Here is a tiny trained network, its code and every weight. The questions are about switching its units off for an input and a target symbol, where a switched-off unit gives its printed mean instead of its output.

import numpy as np


def w(rows, s, z=0):
    codes = np.array(rows[::2]) - 128.0
    scale = np.full(codes.shape[1], s)
    scale[-1] = z or s
    return codes * scale


def norm(h):
    return h / np.sqrt((h * h).mean(-1, keepdims=True) + 1e-5)


def f(y):
    return np.maximum(y, 0)


def softmax(a):
    e = np.exp(a - a.max(-1, keepdims=True))
    return e / e.sum(-1, keepdims=True)


def log_softmax(a):
    a = a - a.max(-1, keepdims=True)
    return a - np.log(np.exp(a).sum(-1, keepdims=True))


def net(x, mask):
    ids = ['ΔΩβγζηθμξπστψ'.index(c) for c in x.split()]
    T = len(ids)
    res = E[ids] + P[:T]
    u = 0
    for l in range(2):
        r = norm(res)
        for j in range(2):
            rows = slice(2 * j, 2 * j + 2)
            q, k, v = (r @ M[l][rows].T for M in (Q, K, V))
            z = softmax(np.where(np.tri(T) > 0, q @ k.T / 2**0.5, -1e9)) @ v
            o = O[l][rows]
            res = res + np.where(mask[u + j], z, o[:, -1]) @ o[:, :-1]
        u += 2
        y = f(norm(res) @ A[l][:, :-1].T + A[l][:, -1])
        res = res + np.where(mask[u : u + 8], y, B[l][:, -1]) @ B[l][:, :-1]
        u += 8
    return log_softmax(norm(res)[-1] @ U[:, :-1].T + U[:, -1])


Q, K, V, O, A, B = {}, {}, {}, {}, {}, {}
E = w([
[124,127,2,152],'Δ',
[98,161,121,74],'Ω',
[164,77,180,74],'β',
[151,97,182,175],'γ',
[111,154,28,87],'ζ',
[180,178,70,74],'η',
[110,124,202,165],'θ',
[135,133,95,107],'μ',
[113,145,118,140],'ξ',
[169,134,177,76],'π',
[113,88,17,176],'σ',
[155,176,133,17],'τ',
[106,185,155,123],'ψ',
],0.022)
P = w([
[46,94,75,76],'0',
[71,198,105,70],'1',
[206,56,174,75],'2',
[151,1,98,91],'3',
[56,234,104,86],'4',
[193,58,172,73],'5',
[157,6,76,73],'6',
[47,225,108,92],'7',
],0.0065)
Q[0] = w([
[69,206,237,136],'L0H1',
[117,35,173,151],'L0H1',
[2,175,60,103],'L0H2',
[215,120,111,255],'L0H2',
],0.0076)
K[0] = w([
[136,132,160,74],'L0H1',
[114,27,166,153],'L0H1',
[56,208,39,141],'L0H2',
[148,73,118,247],'L0H2',
],0.012)
V[0] = w([
[148,96,126,195],'L0H1',
[185,174,64,141],'L0H1',
[103,153,112,83],'L0H2',
[130,255,31,149],'L0H2',
],0.0065)
O[0] = w([
[108,155,79,38,2],'L0H1',
[105,100,138,97,181],'L0H1',
[255,88,75,110,251],'L0H2',
[131,138,143,180,243],'L0H2',
],0.012,0.0031)
A[0] = w([
[89,142,44,131,97],'L0N1',
[68,145,243,222,177],'L0N2',
[142,40,92,100,255],'L0N3',
[148,111,65,130,106],'L0N4',
[140,122,95,77,128],'L0N5',
[208,171,142,97,170],'L0N6',
[1,117,6,172,14],'L0N7',
[167,124,65,193,122],'L0N8',
],0.01,0.0029)
B[0] = w([
[136,94,212,65,181],'L0N1',
[180,1,59,157,171],'L0N2',
[193,20,140,153,255],'L0N3',
[131,166,191,121,202],'L0N4',
[146,94,95,185,195],'L0N5',
[33,75,130,145,224],'L0N6',
[140,87,87,70,182],'L0N7',
[115,209,177,187,212],'L0N8',
],0.0091,0.0077)
Q[1] = w([
[130,77,157,96],'L1H1',
[241,99,177,92],'L1H1',
[189,87,243,109],'L1H2',
[46,217,81,249],'L1H2',
],0.012)
K[1] = w([
[162,254,98,183],'L1H1',
[209,253,95,84],'L1H1',
[78,194,224,111],'L1H2',
[126,33,100,228],'L1H2',
],0.0082)
V[1] = w([
[86,134,143,47],'L1H1',
[116,173,184,144],'L1H1',
[126,103,164,52],'L1H2',
[246,166,51,128],'L1H2',
],0.011)
O[1] = w([
[146,158,88,123,2],'L1H1',
[215,78,144,143,10],'L1H1',
[149,98,174,29,194],'L1H2',
[163,162,1,165,127],'L1H2',
],0.0084,0.0042)
A[1] = w([
[166,62,158,138,129],'L1N1',
[187,124,149,190,121],'L1N2',
[122,158,224,129,243],'L1N3',
[163,147,125,98,193],'L1N4',
[170,113,108,103,156],'L1N5',
[81,81,176,114,170],'L1N6',
[188,251,155,183,253],'L1N7',
[102,95,48,160,53],'L1N8',
],0.014,0.0052)
B[1] = w([
[145,110,196,84,254],'L1N1',
[102,175,129,170,186],'L1N2',
[76,253,123,194,202],'L1N3',
[187,5,167,112,157],'L1N4',
[118,2,85,103,187],'L1N5',
[129,140,56,111,224],'L1N6',
[255,125,128,23,172],'L1N7',
[63,147,153,143,175],'L1N8',
],0.0084,0.0096)
U = w([
[52,157,102,125,228],'Δ',
[72,156,252,120,116],'Ω',
[109,103,147,148,95],'β',
[91,142,143,62,96],'γ',
[158,115,60,125,121],'ζ',
[190,135,100,217,119],'η',
[66,93,114,138,96],'θ',
[199,68,198,209,85],'μ',
[209,177,196,154,255],'ξ',
[151,114,211,76,86],'π',
[164,114,91,79,126],'σ',
[218,141,158,71,98],'τ',
[97,118,154,206,198],'ψ',
],0.015,0.0061)

Each question gives the input, a string of symbols that net reads in full, and the target symbol t.
The units are the heads (2 rows each of Q, K, V and O) and the neurons (one row each of A and B). Each row of codes is followed by its name. A weight is (code - 128) times the scale printed after its matrix; where a second scale follows, it is the last column's (O, A, B and U).
mask holds one flag per unit, layer by layer, with each layer's heads first. A switched-off unit (its flag False) gives its mean, the last column of its rows in O or B, instead of its output. The means were averaged over made-up inputs and are rounded, as every weight is.
A unit's drop is (log p(t) with every unit on - log p(t) with that unit switched off) / (log p(t) with every unit on - log p(t) with every unit switched off).
The circuit of an input: a set's keep is (log p(t) with only the set's units on - log p(t) with every unit switched off) / (log p(t) with every unit on - log p(t) with every unit switched off). Starting from the 12 units with the biggest drops (on a tie, the unit counted first), units are removed one at a time, each time the one whose removal leaves the highest keep (on an exact tie, the one counted first), for as long as the keep stays at least 0.8.
circuit, biggest first: the units of the circuit, biggest drop first
unit that matters most: the unit with the biggest drop
k most important neurons: the k neurons with the biggest drops, biggest first
k most important neurons of layer l: the k neurons of layer l with the biggest drops, biggest first
heads that matter: for each layer, one digit per head in row order, 1 if its drop is at least 0.15 and else 0, layers parted by /
input μ η σ ξ ξ, target η: 2 most important neurons : (L0N2 L0N6)
input ψ Ω θ, target Ω: circuit, biggest first : (L0H2)
input τ Δ Δ σ Ω μ, target Ω: circuit, biggest first : (L1H2 L0N2)
input ξ π η, target π: heads that matter : 00 / 01
input τ β μ τ Ω Ω, target Ω: circuit, biggest first : (L0N2 L1N3)
input ζ μ π η μ Ω, target μ: 2 most important neurons of layer 0 : (L0N8 L0N3)
input ξ Ω Ω β π η, target π: circuit, biggest first : (L0N6 L1H2)
input μ η π π μ Ω Ω, target μ: 2 most important neurons of layer 0 : (L0N3 L0N7)
input μ μ β η, target μ: heads that matter : 01 / 00
input μ ξ η σ ζ Ω Ω π, target Ω: 3 most important neurons of layer 1 : (L1N3 L1N7 L1N5)
input μ Ω μ, target Ω: 3 most important neurons of layer 0 : (L0N6 L0N3 L0N2)
input ξ Ω Δ μ ψ Ω η ξ, target η: 3 most important neurons of layer 0 : (L0N2 L0N3 L0N6)
input μ γ Δ ξ Ω, target Δ: heads that matter : 00 / 00
input θ Δ θ Δ Ω ζ, target Ω: heads that matter : 01 / 01
input μ ξ Ω Δ Ω ξ, target Ω: 2 most important neurons of layer 0 : (L0N2 L0N3)
input μ η μ, target η: circuit, biggest first : (L1H2)
input ξ μ ψ Ω μ, target ξ: 2 most important neurons : (L1N7 L0N8)
input τ ζ γ ξ, target ξ: 4 most important neurons of layer 0 : (L0N8 L0N4 L0N7 L0N5)
input μ Δ β Δ Ω, target Δ: heads that matter : 01 / 00
input Δ Ω σ Ω μ μ η, target μ: 2 most important neurons : (L0N8 L0N3)
input μ Ω σ τ Ω Ω, target Ω: 2 most important neurons of layer 1 : (L1N3 L1N5)
input μ μ μ ζ μ ζ ζ, target μ: 2 most important neurons : (L0N8 L0N3)
input ψ π Δ, target π: unit that matters most : L0N2
input π μ ζ, target μ: heads that matter : 01 / 00
input ξ σ θ μ ψ, target ψ: 2 most important neurons : (L0N2 L0N8)
